Below is a small trained network, with its code and all its weights. Each question gives an input and a target symbol and asks what happens when units are switched off, that is, made to give their printed mean instead of their output.

import numpy as np


def w(rows, s, z=0):
    codes = np.array(rows[::2]) - 128.0
    scale = np.full(codes.shape[1], s)
    scale[-1] = z or s
    return codes * scale


def norm(h):
    return h / np.sqrt((h * h).mean(-1, keepdims=True) + 1e-5)


def f(y):
    return np.maximum(y, 0)


def softmax(a):
    e = np.exp(a - a.max(-1, keepdims=True))
    return e / e.sum(-1, keepdims=True)


def log_softmax(a):
    a = a - a.max(-1, keepdims=True)
    return a - np.log(np.exp(a).sum(-1, keepdims=True))


def net(x, mask):
    ids = ['αβδεθλμξπστφψ'.index(c) for c in x.split()]
    T = len(ids)
    res = E[ids] + P[:T]
    u = 0
    for l in range(2):
        r = norm(res)
        for j in range(2):
            rows = slice(2 * j, 2 * j + 2)
            q, k, v = (r @ M[l][rows].T for M in (Q, K, V))
            z = softmax(np.where(np.tri(T) > 0, q @ k.T / 2**0.5, -1e9)) @ v
            o = O[l][rows]
            res = res + np.where(mask[u + j], z, o[:, -1]) @ o[:, :-1]
        u += 2
        y = f(norm(res) @ A[l][:, :-1].T + A[l][:, -1])
        res = res + np.where(mask[u : u + 4], y, B[l][:, -1]) @ B[l][:, :-1]
        u += 4
    return log_softmax(norm(res)[-1] @ U[:, :-1].T + U[:, -1])


Q, K, V, O, A, B = {}, {}, {}, {}, {}, {}
E = w([
[108,126,98,44,132,148,137,156,142,223,88,144],'α',
[127,148,112,71,162,172,151,139,79,180,156,154],'β',
[88,76,72,55,106,182,108,157,130,94,117,144],'δ',
[143,226,209,212,176,132,117,105,86,191,172,119],'ε',
[63,155,94,151,193,99,131,91,199,136,175,73],'θ',
[136,170,176,63,170,137,82,27,88,167,78,163],'λ',
[57,173,177,175,95,121,121,73,166,160,138,70],'μ',
[123,96,118,116,187,138,110,84,206,84,68,72],'ξ',
[80,145,196,86,101,162,78,96,63,94,143,113],'π',
[112,117,174,104,189,174,114,135,75,85,80,46],'σ',
[185,115,68,47,153,51,161,109,38,104,120,165],'τ',
[112,158,86,176,77,49,221,148,97,57,23,133],'φ',
[168,132,192,45,112,5,158,186,137,99,110,125],'ψ',
],0.016)
P = w([
[175,225,74,172,165,84,59,143,105,183,98,56],'0',
[130,186,43,146,162,134,88,163,67,190,105,119],'1',
[200,228,110,90,82,156,143,125,144,117,116,56],'2',
[119,164,77,135,167,126,107,160,83,178,107,137],'3',
[176,188,147,92,109,156,177,84,171,167,117,80],'4',
[106,144,102,125,161,116,120,158,99,161,104,155],'5',
[149,144,179,103,107,140,192,70,185,166,116,110],'6',
[86,115,128,126,159,108,139,157,119,136,111,174],'7',
[113,92,192,117,104,139,210,66,193,147,131,153],'8',
[57,80,160,135,173,106,161,143,142,117,121,206],'9',
[70,59,231,137,141,139,251,36,189,180,121,161],'10',
],0.014)
Q[0] = w([
[216,64,115,177,77,185,133,88,153,134,156,78],'L0H0',
[115,83,121,180,115,119,14,195,92,157,181,155],'L0H0',
[166,113,125,118,140,92,4,117,86,40,127,138],'L0H1',
[157,116,147,122,40,247,120,75,189,138,152,84],'L0H1',
],0.025)
K[0] = w([
[193,150,47,118,114,74,81,21,68,147,126,81],'L0H0',
[121,231,114,151,112,243,27,179,95,169,178,115],'L0H0',
[201,182,4,133,118,112,69,137,65,144,167,63],'L0H1',
[116,89,219,108,192,212,56,87,94,31,124,65],'L0H1',
],0.023)
V[0] = w([
[71,151,200,186,58,156,63,221,195,166,59,91],'L0H0',
[217,62,133,166,159,137,201,200,156,151,93,83],'L0H0',
[10,144,206,50,122,131,142,118,41,108,92,56],'L0H1',
[76,167,148,130,9,76,68,90,112,170,155,195],'L0H1',
],0.011)
O[0] = w([
[60,144,148,144,125,84,85,117,219,156,102,50,142],'L0H0',
[191,191,199,173,196,187,137,166,193,173,49,137,195],'L0H0',
[126,20,56,170,67,71,163,102,71,166,167,20,254],'L0H1',
[3,198,115,45,233,130,193,129,159,91,161,18,80],'L0H1',
],0.0065,0.0079)
A[0] = w([
[77,69,121,153,130,216,59,251,75,72,148,119,3],'L0N0',
[129,173,118,190,156,92,114,91,147,102,168,143,80],'L0N1',
[118,128,131,123,98,193,162,90,137,119,124,118,223],'L0N2',
[76,76,55,143,165,183,73,208,180,134,140,166,97],'L0N3',
],0.022,0.0044)
B[0] = w([
[175,172,133,151,224,141,61,90,5,61,190,101,194],'L0N0',
[147,186,126,110,156,91,147,92,123,222,127,156,181],'L0N1',
[185,120,82,130,170,131,168,63,146,165,151,149,254],'L0N2',
[135,62,128,214,131,198,141,230,184,151,215,87,235],'L0N3',
],0.012,0.0063)
Q[1] = w([
[227,135,155,69,74,131,167,104,189,112,157,82],'L1H0',
[104,197,89,144,108,119,101,151,116,60,85,117],'L1H0',
[155,89,130,153,137,189,141,5,131,164,146,50],'L1H1',
[195,162,188,33,153,88,132,106,94,108,159,96],'L1H1',
],0.03)
K[1] = w([
[136,83,220,91,117,29,236,144,170,80,53,139],'L1H0',
[185,220,74,105,125,111,50,173,92,143,92,62],'L1H0',
[99,73,212,178,106,217,86,6,165,199,153,56],'L1H1',
[111,213,202,14,160,101,81,89,60,116,185,169],'L1H1',
],0.022)
V[1] = w([
[36,165,12,252,107,193,136,69,122,108,63,163],'L1H0',
[117,77,100,78,157,200,16,57,156,203,151,132],'L1H0',
[173,70,190,35,161,114,50,112,185,147,219,108],'L1H1',
[224,102,80,25,177,94,96,197,122,153,144,128],'L1H1',
],0.021)
O[1] = w([
[47,205,204,217,39,201,198,87,86,73,109,173,184],'L1H0',
[109,103,188,132,67,136,49,97,66,160,186,125,5],'L1H0',
[94,199,69,113,255,164,194,60,183,109,103,145,20],'L1H1',
[56,23,193,179,206,112,194,127,132,99,153,171,189],'L1H1',
],0.0082,0.011)
A[1] = w([
[112,190,125,211,151,230,173,173,181,56,2,139,3],'L1N0',
[166,192,225,88,166,163,76,128,154,100,83,83,19],'L1N1',
[96,141,172,88,117,166,26,72,153,100,52,218,107],'L1N2',
[145,86,116,100,147,213,173,191,87,107,132,145,32],'L1N3',
],0.032,0.0028)
B[1] = w([
[182,143,177,103,166,147,254,165,85,126,190,106,253],'L1N0',
[115,127,173,175,144,168,96,99,161,123,38,108,136],'L1N1',
[165,116,137,126,105,98,132,76,220,55,174,161,137],'L1N2',
[127,158,107,79,80,144,133,103,149,133,70,142,164],'L1N3',
],0.027,0.04)
U = w([
[72,110,131,189,156,153,104,173,172,155,177,141,138],'α',
[68,69,186,98,143,126,135,118,110,137,92,175,3],'β',
[140,111,91,143,143,204,85,151,120,107,163,153,101],'δ',
[136,143,174,140,174,159,86,109,110,140,61,123,144],'ε',
[115,201,139,122,149,81,101,123,119,193,135,192,103],'θ',
[100,125,137,78,151,103,91,80,96,94,172,128,130],'λ',
[75,180,140,114,74,161,135,133,209,162,97,75,61],'μ',
[155,143,167,150,109,121,111,106,208,92,136,161,101],'ξ',
[75,136,100,106,102,86,147,86,135,106,123,8,6],'π',
[168,84,110,190,71,106,110,141,94,127,98,107,210],'σ',
[152,171,73,93,121,117,121,101,81,103,72,200,125],'τ',
[149,152,167,119,141,152,184,159,111,114,135,122,145],'φ',
[141,117,92,108,180,73,106,173,163,118,97,105,190],'ψ',
],0.011,0.0026)

Each question gives the input, a string of symbols that net reads in full, and the target symbol t.
The units are the heads (2 rows each of Q, K, V and O) and the neurons (one row each of A and B). Each row of codes is followed by its name. A weight is (code - 128) times the scale printed after its matrix; where a second scale follows, it is the last column's (O, A, B and U).
mask holds one flag per unit, layer by layer, with each layer's heads first. A switched-off unit (its flag False) gives its mean, the last column of its rows in O or B, instead of its output. The means were averaged over made-up inputs and are rounded, as every weight is.
A unit's drop is (log p(t) with every unit on - log p(t) with that unit switched off) / (log p(t) with every unit on - log p(t) with every unit switched off).
The circuit of an input: a set's keep is (log p(t) with only the set's units on - log p(t) with every unit switched off) / (log p(t) with every unit on - log p(t) with every unit switched off). Starting from all 12 units, units are removed one at a time, each time the one whose removal leaves the highest keep (on an exact tie, the one counted first), for as long as the keep stays at least 0.8.
units of the circuit, in order: the units of the circuit, biggest drop first
k most important neurons: the k neurons with the biggest drops, biggest first
heads that matter: for each layer, one digit per head in row order, 1 if its drop is at least 0.15 and else 0, layers parted by /
input σ α σ σ σ ε, target θ: units of the circuit, in order	(L0N1, L1N0)
input φ ξ φ β μ β π, target π: units of the circuit, in order	(L0H1, L1N0)
input ψ φ ψ ξ α φ ξ σ λ ε, target θ: units of the circuit, in order	(L1N0, L0N1)
input φ ψ μ φ φ τ φ π, target λ: units of the circuit, in order	(L0H0, L1N0, L0N0)
input φ α σ α ξ, target σ: units of the circuit, in order	(L0H1, L1N0)
input α σ α α α α φ τ, target β: heads that matter	00 / 11
input β φ π β φ β ξ α δ π α, target π: units of the circuit, in order	(L0H1, L1N0)
input σ β α β, target τ: units of the circuit, in order	(L1N0)
input ξ ξ β, target ξ: units of the circuit, in order	(L1H0, L0H1, L1N2, L1N0)
input ε α ε, target ε: heads that matter	01 / 00
input β φ φ ξ φ ξ α φ ξ φ, target σ: units of the circuit, in order	(L1N0, L1H1)
input ε λ τ σ α, target τ: units of the circuit, in order	(L0H0, L1N0)
input φ λ ψ φ δ, target ψ: heads that matter	00 / 10
input τ α δ θ, target α: 2 most important neurons	(L0N1, L1N0)
input φ ξ σ α λ β σ α λ, target σ: heads that matter	01 / 00
input α φ φ φ μ σ α, target σ: units of the circuit, in order	(L1N0, L0H1)
input μ μ μ, target μ: 2 most important neurons	(L1N0, L1N1)
input σ α π φ, target σ: units of the circuit, in order	(L1H1, L1N0)
input π σ φ λ α ξ α ξ θ, target ξ: 2 most important neurons	(L1N0, L1N2)
input σ φ λ ε π α φ σ, target ε: 3 most important neurons	(L1N0, L1N1, L0N0)
input φ ξ β φ θ λ λ, target λ: heads that matter	01 / 10
input π α α, target π: 2 most important neurons	(L1N0, L1N3)
input τ μ φ α φ φ δ θ μ ψ α, target ψ: most important neuron	(L1N0)
input α ξ ε, target ξ: 2 most important neurons	(L0N3, L1N2)
